How the elements are linked:
at | φ θ
Pof | Pon Dal
Sas | Mun Nul
Riv | Vor Zed
Nen | Sig Gar
Mir | Tig Bel
Ses | Mip Sem
Nal | Bel Pon
Giv | Duf Sas
Gar | Zuv Zok
Bor | Nuf Ses
Vul | Pab Sek
Dum | Guz Lun
Pek | Paf Sut
Gan | Lun Mip
Lun | Des Giv
Dal | Lov Gat
Nas | Riv Vor
Bel | Gan Ded
Sig | Dal Pab
Tig | Dum Gan
Sot | Dop Tiz
Fil | Lem Mon
Nuf | Lov Zok
Mip | Nak Lov
Tor | Fil Ror
Nul | Nas Zet
Tiz | Sez Fil
Tok | Puf Pir
Dop | Gov Sez
Gat | Ses Mip
Zed | Pof Dum
Sez | Nok Lem
Nok | Gav Sez
Nak | Nal Ses
Paf | Mon Zuk
Pom | Pir Kom
Gov | Lor Vul
Zet | Zed Tig
Mon | Pek Mun
Vor | Sas Tig
Lov | Bor Sig
Vif | Ror Mir
Mun | Sut Nas
Zok | Sek Gar
Des | Riv Lov
Guz | Vif Des
Sem | Gar Lor
Duf | Rov Dop
Kom | Sem Gov
Lor | Zuk Gav
Vud | Gav Zuv
Ror | Mon Sas
Lem | Nul Pek
Ded | Mip Nuf
Lut | Kom Rov
Zuk | Ror Vor
Pon | Ded Ses
Pab | Gat Fes
Sek | Fes Zuv
Puf | Vul Dal
Fes | Pom Pom
Zuv | Pom Lut
Sut | Zuk Lun
Rov | Tiz Tor
Pir | Zok Sem
Gav | Sot Rov

The rows follow the links: the fewer symbols apart two elements are, the more alike their rows tend to be.

Each row is also shifted at random along 4 hidden directions that mean nothing.

Some elements, each with a row of numbers:
Bor: [ 103    1   57  -24   43   41  -32   24  -30   19   43    4  -57  -38   -3   33   23   29   21  -12  -59   10   37  -39   13   26   -5  -14  -43   16   23    2   34   71   19   -7   11   47  -22   -3  -24   -7   12  -56]
Lun: [  -6   35   53   11  -29  -20   -4    5   47   34   37   38   -5  -62   -3    1   38  -53   18   12   14   -4   32   -2   61   44    3  -67  -10  -30   -8  -14    2   51   -5  -33   -1    1  -15  -13  -12  -37  -38   17]
Dal: [  50  -28  -14  -54   17   15   -5   -7  -27  -28   24  -14  -17    0   -2  -34    1   62   12   -9  -88    8  -13  -21   18   -5   10    3    2   12  -11   18  -11   74  -65   21  -34  -10   10   14  -15    6   -7   -1]
Gav: [ -17   11    7   51   15  -42   44   -5  -16   14    8   16   55   -3   -7    5   11   -4   10   14   39    9    7   57  -37   -9   -7  -20   -4   72    5  -44  -14  -36    0    5   10  -31  -22    1   38   -5    2  -40]
Pir: [ -30  -14  -34   14   -2    0   90  -27   60   22  -33  -62   83   -9   63   14  -29   27  -69  -20   11  -11  -41   27  -28    5   -8   11   68  -50  -15   10   15  -33  -22   31   54  -38  -29   80    8  -25   18  -17]
Lov: [ -47  -10   17  -36   49    8   26    5  -59  -50   43   23    3  -21   26  -25   22   33  -29  -26  -37   93   20  -14   -6   -8   -3  -39   42   13    6  -20  -11   68   22    6   11   -3    2   55  -45   11  -25    2]
Tok: [  42  -52  -45  -24  -22   31   18  -14    5   37  -15  -66    5   13   22  -20   -2   26   -5    3  -56  -51  -34   31  -21  -19    4   13   12  -26  -16   41   18    3  -55   -8   -4  -11  -40   10   -7   -7    3  -15]
Pek: [ -24   -8  -38  -20   22   47   -6   18   -1  -14   29   15   10   20   46  -10  -62   -1   -1  -16   23  -11  -19   27    6    1   29   70   -9  -62  -28   16   10   16   33   22   42   -1   -5  -55    4   17  -16  -15]
Nuf: [  67  -45   12  -33   28   45    3   15  -67  -18   12  -14  -49   -1   19    8   39   35  -23  -23    2   72   19   -4  -33  -25  -24  -35    6  -10   14   -9   17   36   73    8   45   30  -30   50  -73   41    3  -30]
Dop: [-105   81  -19   59   29  -68   85  -14   33    8   20   48  126  -29   20  -17   17  -22   27    8   -7   21  -14   42  -44   -3   34   11   24   69   -4  -44  -25   -2  -62   23  -33  -43  -10   14   98  -36    4  -40]
Nak: [  47   68  -31   17   28   37   21   -4   51    7   26   15  -18  -19   38   15   34   -9   36    3  -35  -17   -6  -83  -29   15   31   61   -8   -4   23  -28   24   21  -10   29  -54   20   33   34   55  -34   67  -24]
Zuk: [ -59   -1  -54  -27  -24   47  -43   32   15   15   24   19  -12   25   15  -38   48  -32   37    6   -5    0   -6   11  -22   -7   24   34  -14  -44  -35   38   50   45   16   -2    6   36  -39  -61   33   45  -37  -29]
Fil: [  25    1  -12  -24   26   -4  -38   29  -60  -36   18   33   -8   58    6  -31  -49    3   -6   13    7   19  -22   25   11  -32   17   64  -32   14  -13    8   -9    3   42   29   10   -2    7  -60  -11   59   -3    5]
Des: [  10  -21   29  -11    1  -22   20   -1   -9   -1   32   39    9  -43   -1    5   21  -18  -20  -18   28   42   42   19   33   17  -20  -88   36  -34   -3   -6  -30   29   22  -40   29  -11   -5   28  -53  -33  -51   32]
Nas: [ -20  -11  -28  -19   11   14  -20   46   28  -38  -65   26   10   11  -31  -10    2  -15   13  -52   11   15    6  -46  -44   12    7  -13   43   23  -24    2   15   21    9   -2  -16   53   15  -49   39    0  -34   25]
Vul: [ -40  -46  -36  -25  -41   -8    2  -37   -2   -2  -13  -54    7   29  -21  -38   12   43   -1   15  -49  -15  -40   12   -1    0  -17   23    6    3  -10   11   -1   21  -80   26  -37  -37   13    8   -6    0   -7    5]
Pon: [ -86  -16  -14   13   42   31    3  -28  -30   -3   -2  -20  -24  -28   12   40   -3   24   28  -40   25  -54   29  -42  -13   -8   10   -3  -18  -19   58  -26   -8  -49   28  -20  -62   -5   33   45  -26  -43   53   34]
Ses: [ -51   -8  -22   -5   35   42    4  -16  -21  -17   28  -14  -35  -28   32   40   35   33   27  -32   -6   -1   21  -50  -36   11   -7   10  -21  -10   46  -29   14    6   25    9  -34    2   12   42  -22  -25   48  -21]
Pab: [ -31   17   20  -22   -8  -26   -4  -19   12  -41   -1  -21   -5    0   -8   -9  -31   45  -29   11  -60    1  -25  -40   39   22  -28   33   10   27    7  -14  -23   22  -72   52  -35  -38   49    1    1   -7   13   11]
Tor: [ -78   39   45    9   16  -34  -43   27  -43  -15   42   49  -19   24   -3   -2  -53  -23   -8   29   22   28    0   30   47  -18   15   28  -44   21   -4   -7  -24  -20   31   16    4  -22    5  -44   -5   32    4    9]
Sek: [-107   46   83   16  -24  -49  -23   -8   32   14  -54  -48   -4  -19  -26   39  -42   20  -54   41  -63  -58  -18  -33   49   37  -21   23   -6   62   -3   13    8  -50  -37    9   11   12   12    6   10  -11   38    0]
Nen: [ 142   -4   53  -30   24   22    7    6  -17  -11   15  -17   -7  -21   23   22  -33   35  -52   -8  -23   22    5   -3   32   26  -44   -9   17    6   -6   11   11   39   16   23   80    7  -20   13  -42   13  -12  -34]
Kom: [ -35  -13  -33   21  -70  -13   30  -22   35   15  -21  -48   18   11  -14   30   51   -6  -17   25   60   -2   10    8  -22   36  -60   -3   11   -5   18  -24   20  -42  -21   45   29  -24    2   30    7    4    5  -23]
Ded: [  25   13  -19  -14   32   42   -2  -15  -28   -8   31   -4  -61    5   24   15   29    7    9   -4    4    9   13  -50  -33  -22   21   16  -18  -17   44  -17    7    2   48   -2  -31   20   14   61  -28    0   53    3]

Start here and follow the symbols in turn, left to right. Where do you end up?
Answers are names.
[  -1   25   -3   -6  -19    6  -11    8   37   -5   46   37    4   24   50  -22  -40  -44   -9   19   41   30  -20   21   45   14   18   44  -13  -62  -21    8   -7   27   35   13   33  -22    5  -51   -6   18  -21    2]
φ θ φ => Sut
[  15    1   26    7   26   12  -52   39    7  -14  -68   18   -7   -5  -57   22  -55  -10   36  -49    4  -77   18  -42   -1   27   15    6  -13   39   -7   23    2  -21   -1  -33  -22   51   17  -77   44  -29   -7   27]
θ φ φ => Pof
[  -5   74    8   37   -2  -46   35   22   14  -18  -27   30   58   31   -3    7   17  -26  -54   44    2   51  -22   -5  -56  -17   -3   24   44   87   -9  -24   12  -30    8   46   36    8    0   50   59   46   18  -34]
θ φ φ => Pir
[ -44  -10    6   26  -32    8   -8   -4   12   79    7  -34    4  -27  -13   21   49  -10   53    1    0  -80   25   39   -9   26  -31  -22  -64   14    9   12   43   -9  -24  -23   -1   16  -60  -41   16  -30  -11  -64]
θ θ => Rov
[ -72   34  -17   12    6   -2  -17   42   59  -23  -47   43   34  -13  -22  -17    7  -37   26  -19  -19  -22   16  -59  -25   13   32   -8   53   13  -39    9   20   32  -14  -33  -31   63    9  -34   62  -23  -28   25]
φ φ θ => Nas
[ -31  -11  -37   -7  -47  -25   29  -27    7  -61  -42  -29    8   48   -7   -5   -7   28  -67   18   24   44  -21  -27   -2   18  -33   50   52    3    0  -14  -17  -30  -23   77   20  -42   61   48   -2   39   12   38]
θ θ φ => Sem
[  19   36   30   -2   -9  -34    9   15   12   16   20   35    5   -3   21  -49   17  -49  -40   46  -26   49  -23    6   25  -31   24  -46   21  -32  -25   14  -20   39   -4  -43    7    0   -3   33  -17    0  -25   35]
φ θ => Mir
[  18   58   26   23  -10  -34   25  -12   50   30   28   26   15  -15   46   -4  -43  -49  -38   33   19   17  -40   28   74   -1   38   -5    9  -72   -7  -10  -27  -14   -4  -24   17  -42    0   28    2  -41    3   40]
φ φ φ => Pek
[  -2   28  -28  -18   68    9   19    2    6  -38  -35    8   20    2    9  -36   -1    9   14  -21  -86   17  -33  -71  -56  -41   51   27   49   33  -18   -4  -15   36  -56    2  -86   30   40   45   45  -19   29   38]
θ θ => Gat
[  90  -25    5    4   -1   -4  -14    4   16   -6  -63  -10    9    0  -43   15  -45   -4   17  -44   29  -52    5  -20   -3    2    8  -34   22  -13    1    3  -27  -44    0  -45  -18   18   29  -33    3  -24  -12   75]
φ φ => Pof
[  65   -2   23   -1  -29  -29    5   -5   12   25  -10   17   -4  -22  -15  -23    9  -39   -8   11   12   20    0   13   36   -6   11  -81   20  -35   -7    6  -26    0   -4  -66  -13   -2    4   15  -23  -13  -32   69]
φ θ => Des
[ -17   20   23    6   23   46  -33   -7  -22   -1   40   -7  -74  -28   -7   28   36   10   46    0  -40  -29   28  -65    2    0    7    8  -54   14   44  -14    7   36   10   -6  -71   30   21   16  -17  -26   39  -15]
θ φ => Bor
[  29   -4  -27  -38   17   24   12  -16    4  -39   38   -9  -40  -13    4  -14   30   47   12   -5  -65   16    2  -56    8   12    0   43  -11    5   19   -4   -9   60  -53   53  -49  -22   49   10   -2   -1   19   -2]
φ φ φ => Nak
